Below is a small trained network, with its code and all its weights. Each question gives an input and a target symbol and asks what happens when units are switched off, that is, made to give their printed mean instead of their output.

import numpy as np


def w(rows, s, z=0):
    codes = np.array(rows[::2]) - 128.0
    scale = np.full(codes.shape[1], s)
    scale[-1] = z or s
    return codes * scale


def norm(h):
    return h / np.sqrt((h * h).mean(-1, keepdims=True) + 1e-5)


def f(y):
    return np.maximum(y, 0)


def softmax(a):
    e = np.exp(a - a.max(-1, keepdims=True))
    return e / e.sum(-1, keepdims=True)


def log_softmax(a):
    a = a - a.max(-1, keepdims=True)
    return a - np.log(np.exp(a).sum(-1, keepdims=True))


def net(x, mask):
    ids = ['αβγδεζηλμξπσφψω'.index(c) for c in x.split()]
    T = len(ids)
    res = E[ids] + P[:T]
    u = 0
    for l in range(2):
        r = norm(res)
        for j in range(2):
            rows = slice(2 * j, 2 * j + 2)
            q, k, v = (r @ M[l][rows].T for M in (Q, K, V))
            z = softmax(np.where(np.tri(T) > 0, q @ k.T / 2**0.5, -1e9)) @ v
            o = O[l][rows]
            res = res + np.where(mask[u + j], z, o[:, -1]) @ o[:, :-1]
        u += 2
        y = f(norm(res) @ A[l][:, :-1].T + A[l][:, -1])
        res = res + np.where(mask[u : u + 4], y, B[l][:, -1]) @ B[l][:, :-1]
        u += 4
    return log_softmax(norm(res)[-1] @ U[:, :-1].T + U[:, -1])


Q, K, V, O, A, B = {}, {}, {}, {}, {}, {}
E = w([
[103,142,153,123],'α',
[128,156,137,115],'β',
[118,131,160,129],'γ',
[105,116,188,134],'δ',
[109,137,170,117],'ε',
[121,153,135,121],'ζ',
[124,165,110,130],'η',
[212,2,57,209],'λ',
[119,130,166,112],'μ',
[112,139,125,96],'ξ',
[128,143,164,112],'π',
[125,147,156,137],'σ',
[125,141,136,99],'φ',
[118,146,127,126],'ψ',
[118,169,105,125],'ω',
],0.0083)
P = w([
[143,44,99,250],'0',
[96,164,118,64],'1',
[111,144,129,59],'2',
[132,156,111,50],'3',
[134,159,120,43],'4',
[153,165,129,43],'5',
],0.0015)
Q[0] = w([
[132,2,95,191],'L0H0',
[154,187,128,100],'L0H0',
[126,95,59,91],'L0H1',
[140,131,206,119],'L0H1',
],0.0084)
K[0] = w([
[119,254,166,67],'L0H0',
[121,81,110,166],'L0H0',
[106,173,144,152],'L0H1',
[172,63,104,147],'L0H1',
],0.01)
V[0] = w([
[126,92,252,133],'L0H0',
[71,43,89,243],'L0H0',
[4,180,180,52],'L0H1',
[221,232,168,129],'L0H1',
],0.0028)
O[0] = w([
[221,54,216,110,211],'L0H0',
[76,20,3,113,236],'L0H0',
[90,81,55,25,251],'L0H1',
[114,54,101,190,173],'L0H1',
],0.0034,0.0014)
A[0] = w([
[153,221,180,121,23],'L0N0',
[85,178,234,194,104],'L0N1',
[43,53,253,5,10],'L0N2',
[19,75,172,235,11],'L0N3',
],0.0032,0.0012)
B[0] = w([
[169,115,82,88,146],'L0N0',
[173,180,33,149,159],'L0N1',
[137,159,1,112,252],'L0N2',
[59,201,153,120,143],'L0N3',
],0.004,0.0035)
Q[1] = w([
[147,132,116,94],'L1H0',
[89,126,143,171],'L1H0',
[110,130,106,56],'L1H1',
[103,131,64,1],'L1H1',
],0.014)
K[1] = w([
[174,54,141,159],'L1H0',
[58,237,99,106],'L1H0',
[119,71,82,200],'L1H1',
[121,18,69,254],'L1H1',
],0.007)
V[1] = w([
[153,157,159,49],'L1H0',
[165,30,191,228],'L1H0',
[251,157,136,56],'L1H1',
[172,255,127,183],'L1H1',
],0.0042)
O[1] = w([
[99,114,124,203,88],'L1H0',
[149,98,67,48,19],'L1H0',
[182,159,232,157,137],'L1H1',
[253,164,98,207,2],'L1H1',
],0.0047,0.0008)
A[1] = w([
[170,3,185,104,191],'L1N0',
[74,50,181,74,118],'L1N1',
[197,29,41,135,3],'L1N2',
[103,32,74,95,157],'L1N3',
],0.0061,0.004)
B[1] = w([
[100,182,71,42,213],'L1N0',
[174,131,216,171,174],'L1N1',
[255,52,169,181,163],'L1N2',
[151,88,159,192,255],'L1N3',
],0.0067,0.0039)
U = w([
[139,104,227,63,131],'α',
[107,39,132,61,6],'β',
[181,209,210,197,195],'γ',
[71,42,208,202,139],'δ',
[50,53,70,179,71],'ε',
[111,172,46,172,100],'ζ',
[91,44,138,68,44],'η',
[64,78,56,175,114],'λ',
[141,102,84,117,167],'μ',
[214,204,74,195,45],'ξ',
[103,184,66,179,73],'π',
[7,202,159,145,181],'σ',
[219,38,95,159,224],'φ',
[220,183,118,15,172],'ψ',
[99,117,221,135,150],'ω',
],0.011,0.0026)

Each question gives the input, a string of symbols that net reads in full, and the target symbol t.
The units are the heads (2 rows each of Q, K, V and O) and the neurons (one row each of A and B). Each row of codes is followed by its name. A weight is (code - 128) times the scale printed after its matrix; where a second scale follows, it is the last column's (O, A, B and U).
mask holds one flag per unit, layer by layer, with each layer's heads first. A switched-off unit (its flag False) gives its mean, the last column of its rows in O or B, instead of its output. The means were averaged over made-up inputs and are rounded, as every weight is.
A unit's drop is (log p(t) with every unit on - log p(t) with that unit switched off) / (log p(t) with every unit on - log p(t) with every unit switched off).
The circuit of an input: a set's keep is (log p(t) with only the set's units on - log p(t) with every unit switched off) / (log p(t) with every unit on - log p(t) with every unit switched off). Starting from all 12 units, units are removed one at a time, each time the one whose removal leaves the highest keep (on an exact tie, the one counted first), for as long as the keep stays at least 0.8.
units of the circuit, in order: the units of the circuit, biggest drop first
unit that matters most: the unit with the biggest drop
top k neurons: the k neurons with the biggest drops, biggest first
which heads matter: for each layer, one digit per head in row order, 1 if its drop is at least 0.15 and else 0, layers parted by /
input β β λ π δ, target γ: which heads matter => 01 / 00
input π π π λ ζ α, target σ: unit that matters most => L0H1
input φ π π ξ η ξ, target γ: which heads matter => 10 / 11
input π γ η δ, target ψ: which heads matter => 11 / 01
input ξ ε φ ζ ω ε, target σ: which heads matter => 00 / 10
input ψ γ π, target ε: units of the circuit, in order => L0H0, L1H1
input α ξ ξ η, target δ: which heads matter => 10 / 01
input ξ η φ, target σ: which heads matter => 00 / 10
input π ξ π η, target ψ: units of the circuit, in order => L0H0, L1N3
input φ η ζ ζ ζ η, target γ: units of the circuit, in order => L0H0, L1H0
input φ ξ δ, target γ: units of the circuit, in order => L0H0, L1H1
input β π ψ π, target ξ: which heads matter => 11 / 01
input α α π π, target δ: which heads matter => 10 / 10
input σ φ ω, target φ: which heads matter => 11 / 00
input φ φ γ λ β β, target α: which heads matter => 00 / 01
input ξ η σ β, target σ: which heads matter => 00 / 10
input ξ ξ μ ζ ε, target σ: top neuron => L0N2
input ξ β ξ π ξ, target σ: which heads matter => 10 / 10
input π ψ γ, target ψ: which heads matter => 10 / 01
input π λ π γ φ σ, target ξ: units of the circuit, in order => L0H1, L0N1
input ξ π δ, target σ: units of the circuit, in order => L1H0, L0N2, L1N3
input β β δ γ γ ψ, target ξ: units of the circuit, in order => L1H1, L0H0, L0H1, L1H0
input σ ξ ξ φ ξ, target φ: which heads matter => 11 / 01
input φ α α π ψ ζ, target γ: units of the circuit, in order => L1H0
input π λ γ σ, target ξ: top 3 neurons => L0N1, L0N2, L1N0
input α λ α σ ζ β, target α: top 2 neurons => L0N2, L1N1
input π λ π ψ, target δ: unit that matters most => L0N2
input α σ μ, target δ: top 3 neurons => L1N1, L0N2, L1N3
